Below is a small trained network, with its code and all its weights. Each question gives an input and a target symbol and asks what happens when units are switched off, that is, made to give their printed mean instead of their output.

import numpy as np


def w(rows, s, z=0):
    codes = np.array(rows[::2]) - 128.0
    scale = np.full(codes.shape[1], s)
    scale[-1] = z or s
    return codes * scale


def norm(h):
    return h / np.sqrt((h * h).mean(-1, keepdims=True) + 1e-5)


def f(y):
    return y / 2 * (1 + np.tanh(0.7978845608 * (y + 0.044715 * y**3)))


def softmax(a):
    e = np.exp(a - a.max(-1, keepdims=True))
    return e / e.sum(-1, keepdims=True)


def log_softmax(a):
    a = a - a.max(-1, keepdims=True)
    return a - np.log(np.exp(a).sum(-1, keepdims=True))


def net(x, mask):
    ids = ['ΓΔΛαβζημξστφψ'.index(c) for c in x.split()]
    T = len(ids)
    res = E[ids] + P[:T]
    u = 0
    for l in range(2):
        r = norm(res)
        for j in range(2):
            rows = slice(4 * j, 4 * j + 4)
            q, k, v = (r @ M[l][rows].T for M in (Q, K, V))
            z = softmax(np.where(np.tri(T) > 0, q @ k.T / 4**0.5, -1e9)) @ v
            o = O[l][rows]
            res = res + np.where(mask[u + j], z, o[:, -1]) @ o[:, :-1]
        u += 2
        y = f(norm(res) @ A[l][:, :-1].T + A[l][:, -1])
        res = res + np.where(mask[u : u + 8], y, B[l][:, -1]) @ B[l][:, :-1]
        u += 8
    return log_softmax(norm(res)[-1] @ U[:, :-1].T + U[:, -1])


Q, K, V, O, A, B = {}, {}, {}, {}, {}, {}
E = w([
[135,163,128,79,157,112],'Γ',
[165,94,199,133,143,66],'Δ',
[87,170,105,189,206,151],'Λ',
[184,147,119,212,110,96],'α',
[169,126,171,70,176,170],'β',
[223,99,160,163,153,109],'ζ',
[226,86,72,147,129,86],'η',
[142,93,152,183,78,155],'μ',
[214,128,125,133,161,182],'ξ',
[176,118,218,106,170,110],'σ',
[168,164,165,164,170,136],'τ',
[244,222,65,79,165,143],'φ',
[216,247,110,166,101,73],'ψ',
],0.015)
P = w([
[210,254,160,179,160,22],'0',
[155,200,193,146,142,84],'1',
[119,168,181,115,132,117],'2',
[100,146,178,112,123,137],'3',
[76,130,183,94,100,149],'4',
[55,122,173,87,86,154],'5',
[51,108,157,81,79,163],'6',
[47,91,144,63,57,174],'7',
[36,74,122,75,42,169],'8',
],0.0022)
Q[0] = w([
[125,88,251,126,53,161],'0.h1',
[176,162,94,72,213,141],'0.h1',
[90,195,141,91,52,248],'0.h1',
[196,75,200,219,174,253],'0.h1',
[33,195,49,43,134,231],'0.h2',
[87,247,91,147,139,42],'0.h2',
[187,63,72,201,40,184],'0.h2',
[224,89,56,122,67,146],'0.h2',
],0.0063)
K[0] = w([
[94,156,193,131,198,188],'0.h1',
[216,72,94,75,160,132],'0.h1',
[58,193,78,168,164,208],'0.h1',
[183,176,212,141,145,173],'0.h1',
[65,170,106,97,187,231],'0.h2',
[95,255,134,185,127,126],'0.h2',
[202,60,71,116,45,143],'0.h2',
[153,119,78,90,86,93],'0.h2',
],0.0085)
V[0] = w([
[83,220,222,149,199,167],'0.h1',
[103,146,116,137,122,156],'0.h1',
[81,123,90,87,163,147],'0.h1',
[145,145,198,97,88,113],'0.h1',
[155,98,144,163,176,163],'0.h2',
[152,154,175,2,134,200],'0.h2',
[183,94,15,105,91,105],'0.h2',
[136,84,128,121,122,143],'0.h2',
],0.0064)
O[0] = w([
[85,156,74,116,88,25,236],'0.h1',
[175,102,126,178,214,104,67],'0.h1',
[150,198,119,82,222,167,4],'0.h1',
[204,140,181,255,38,127,195],'0.h1',
[10,150,125,53,107,199,200],'0.h2',
[178,54,92,173,93,132,83],'0.h2',
[103,142,213,109,128,92,82],'0.h2',
[67,137,221,166,219,68,80],'0.h2',
],0.0037,0.0033)
A[0] = w([
[122,83,178,62,147,79,190],'0.n1',
[155,102,125,111,152,84,116],'0.n2',
[157,147,144,172,81,121,232],'0.n3',
[69,129,141,197,171,93,3],'0.n4',
[2,165,66,105,131,107,162],'0.n5',
[141,194,53,125,144,98,118],'0.n6',
[68,86,90,186,111,218,153],'0.n7',
[90,39,172,164,76,130,220],'0.n8',
],0.0086,0.0018)
B[0] = w([
[58,119,176,160,204,146,182],'0.n1',
[93,162,243,127,165,136,154],'0.n2',
[106,177,116,66,175,131,253],'0.n3',
[125,129,66,71,227,174,149],'0.n4',
[88,203,85,202,209,180,189],'0.n5',
[220,160,154,78,144,148,227],'0.n6',
[144,255,168,163,126,116,167],'0.n7',
[192,124,82,54,171,193,197],'0.n8',
],0.0057,0.0046)
Q[1] = w([
[31,79,164,118,138,154],'1.h1',
[113,155,99,188,155,2],'1.h1',
[146,186,202,96,155,145],'1.h1',
[85,75,117,114,196,123],'1.h1',
[87,67,147,132,175,198],'1.h2',
[187,215,100,145,131,142],'1.h2',
[89,126,147,35,188,46],'1.h2',
[101,104,140,89,138,221],'1.h2',
],0.0083)
K[1] = w([
[85,34,199,85,89,101],'1.h1',
[132,130,71,103,72,59],'1.h1',
[202,168,208,214,163,119],'1.h1',
[137,107,148,87,226,108],'1.h1',
[103,34,159,162,184,146],'1.h2',
[102,190,52,161,190,93],'1.h2',
[255,74,181,97,65,61],'1.h2',
[65,88,141,124,250,77],'1.h2',
],0.0083)
V[1] = w([
[82,45,194,188,72,60],'1.h1',
[106,66,2,201,71,123],'1.h1',
[165,113,147,141,78,66],'1.h1',
[185,60,141,120,94,199],'1.h1',
[84,198,156,182,242,75],'1.h2',
[150,49,141,165,147,146],'1.h2',
[125,179,94,168,145,165],'1.h2',
[85,48,84,139,106,105],'1.h2',
],0.0048)
O[1] = w([
[234,130,77,103,167,207,40],'1.h1',
[150,190,206,157,227,66,3],'1.h1',
[112,158,78,106,78,105,133],'1.h1',
[120,156,116,107,146,102,116],'1.h1',
[2,166,60,73,167,140,199],'1.h2',
[104,122,75,130,129,143,94],'1.h2',
[114,153,132,195,204,146,153],'1.h2',
[213,139,211,51,125,190,28],'1.h2',
],0.0041,0.0065)
A[1] = w([
[31,144,133,115,138,1,98],'1.n1',
[145,144,58,145,90,94,177],'1.n2',
[162,195,128,85,114,171,89],'1.n3',
[125,221,118,180,139,24,79],'1.n4',
[90,192,99,140,97,87,56],'1.n5',
[82,183,117,70,114,91,27],'1.n6',
[161,143,158,87,53,36,254],'1.n7',
[145,140,235,155,155,66,33],'1.n8',
],0.0076,0.0016)
B[1] = w([
[108,96,152,213,126,72,196],'1.n1',
[91,49,148,195,170,53,188],'1.n2',
[178,83,205,135,200,100,172],'1.n3',
[146,112,61,50,85,207,254],'1.n4',
[110,146,92,129,41,132,202],'1.n5',
[178,39,148,179,117,103,175],'1.n6',
[28,115,209,93,204,155,229],'1.n7',
[2,67,235,153,140,25,135],'1.n8',
],0.0066,0.0053)
U = w([
[68,226,87,148,163,210,217],'Γ',
[139,141,146,140,116,124,14],'Δ',
[135,140,155,146,117,132,2],'Λ',
[66,73,47,170,35,92,130],'α',
[116,63,121,36,104,246,121],'β',
[203,82,139,229,155,126,209],'ζ',
[55,89,227,113,202,65,212],'η',
[134,140,145,130,125,127,2],'μ',
[163,169,233,187,38,210,102],'ξ',
[140,141,151,144,117,126,35],'σ',
[133,139,153,140,118,130,6],'τ',
[240,139,124,42,185,134,207],'φ',
[124,228,168,66,40,41,96],'ψ',
],0.011,0.0033)

Each question gives the input, a string of symbols that net reads in full, and the target symbol t.
The units are the heads (4 rows each of Q, K, V and O) and the neurons (one row each of A and B). Each row of codes is followed by its name. A weight is (code - 128) times the scale printed after its matrix; where a second scale follows, it is the last column's (O, A, B and U).
mask holds one flag per unit, layer by layer, with each layer's heads first. A switched-off unit (its flag False) gives its mean, the last column of its rows in O or B, instead of its output. The means were averaged over made-up inputs and are rounded, as every weight is.
A unit's drop is (log p(t) with every unit on - log p(t) with that unit switched off) / (log p(t) with every unit on - log p(t) with every unit switched off).
The circuit of an input: a set's keep is (log p(t) with only the set's units on - log p(t) with every unit switched off) / (log p(t) with every unit on - log p(t) with every unit switched off). Starting from the 12 units with the biggest drops (on a tie, the unit counted first), units are removed one at a time, each time the one whose removal leaves the highest keep (on an exact tie, the one counted first), for as long as the keep stays at least 0.8.
units of the circuit, in order: the units of the circuit, biggest drop first
unit that matters most: the unit with the biggest drop
top k neurons: the k neurons with the biggest drops, biggest first
k most important neurons of layer l: the k neurons of layer l with the biggest drops, biggest first
heads that matter: for each layer, one digit per head in row order, 1 if its drop is at least 0.15 and else 0, layers parted by /
input Λ ζ ψ Γ μ Λ Λ φ Γ, target Γ: units of the circuit, in order : (0.n5)
input η β ζ Λ η, target β: heads that matter : 11 / 10
input Λ ξ ψ Γ ψ ψ τ ζ, target η: heads that matter : 00 / 00
input ψ ζ ψ Γ Γ ξ Λ α ζ, target β: units of the circuit, in order : (0.n8; 0.h2; 1.n2)
input ξ σ η ψ μ Λ β σ, target β: 2 most important neurons of layer 0 : (0.n8; 0.n1)
input φ φ σ Λ σ φ ξ, target Γ: heads that matter : 00 / 11
input μ ζ μ Λ Δ ξ μ, target Γ: 2 most important neurons of layer 0 : (0.n7; 0.n8)
input φ Λ Λ ψ ψ ζ ξ, target Γ: heads that matter : 00 / 01
input Δ τ Λ τ η Γ, target β: units of the circuit, in order : (0.h1; 1.n6)
input ψ α Δ τ β α Δ η, target η: heads that matter : 01 / 00
input β ζ μ, target ξ: units of the circuit, in order : (0.n7; 1.n4; 0.n5; 0.n8)
input σ Δ ξ ψ μ, target ξ: heads that matter : 00 / 00
input μ τ α Δ φ β Λ μ ζ, target η: top 3 neurons : (0.n4; 1.n4; 1.n8)
input μ β τ φ ζ ψ ξ, target α: top 2 neurons : (0.n8; 0.n6)
input Λ ξ Γ σ Δ η Δ, target β: heads that matter : 10 / 11
input Δ σ ξ σ μ ξ, target ζ: heads that matter : 00 / 01
input ζ μ φ Δ σ ψ Λ Δ Γ, target Γ: top 2 neurons : (0.n5; 0.n6)
input Λ η β σ Λ φ α η μ, target β: heads that matter : 01 / 11
input Δ ζ Γ Γ ξ ψ ζ, target β: 2 most important neurons of layer 0 : (0.n8; 0.n7)
input ξ η Λ η, target β: top 4 neurons : (0.n7; 0.n1; 0.n6; 0.n2)
input α φ τ μ η Δ ζ Λ Δ, target β: 2 most important neurons of layer 0 : (0.n8; 0.n1)
input τ ψ Γ, target α: unit that matters most : 0.n5
input α Δ Δ ξ, target ζ: 3 most important neurons of layer 0 : (0.n5; 0.n1; 0.n8)
input μ Δ Δ Δ φ η β η Γ, target β: heads that matter : 10 / 00
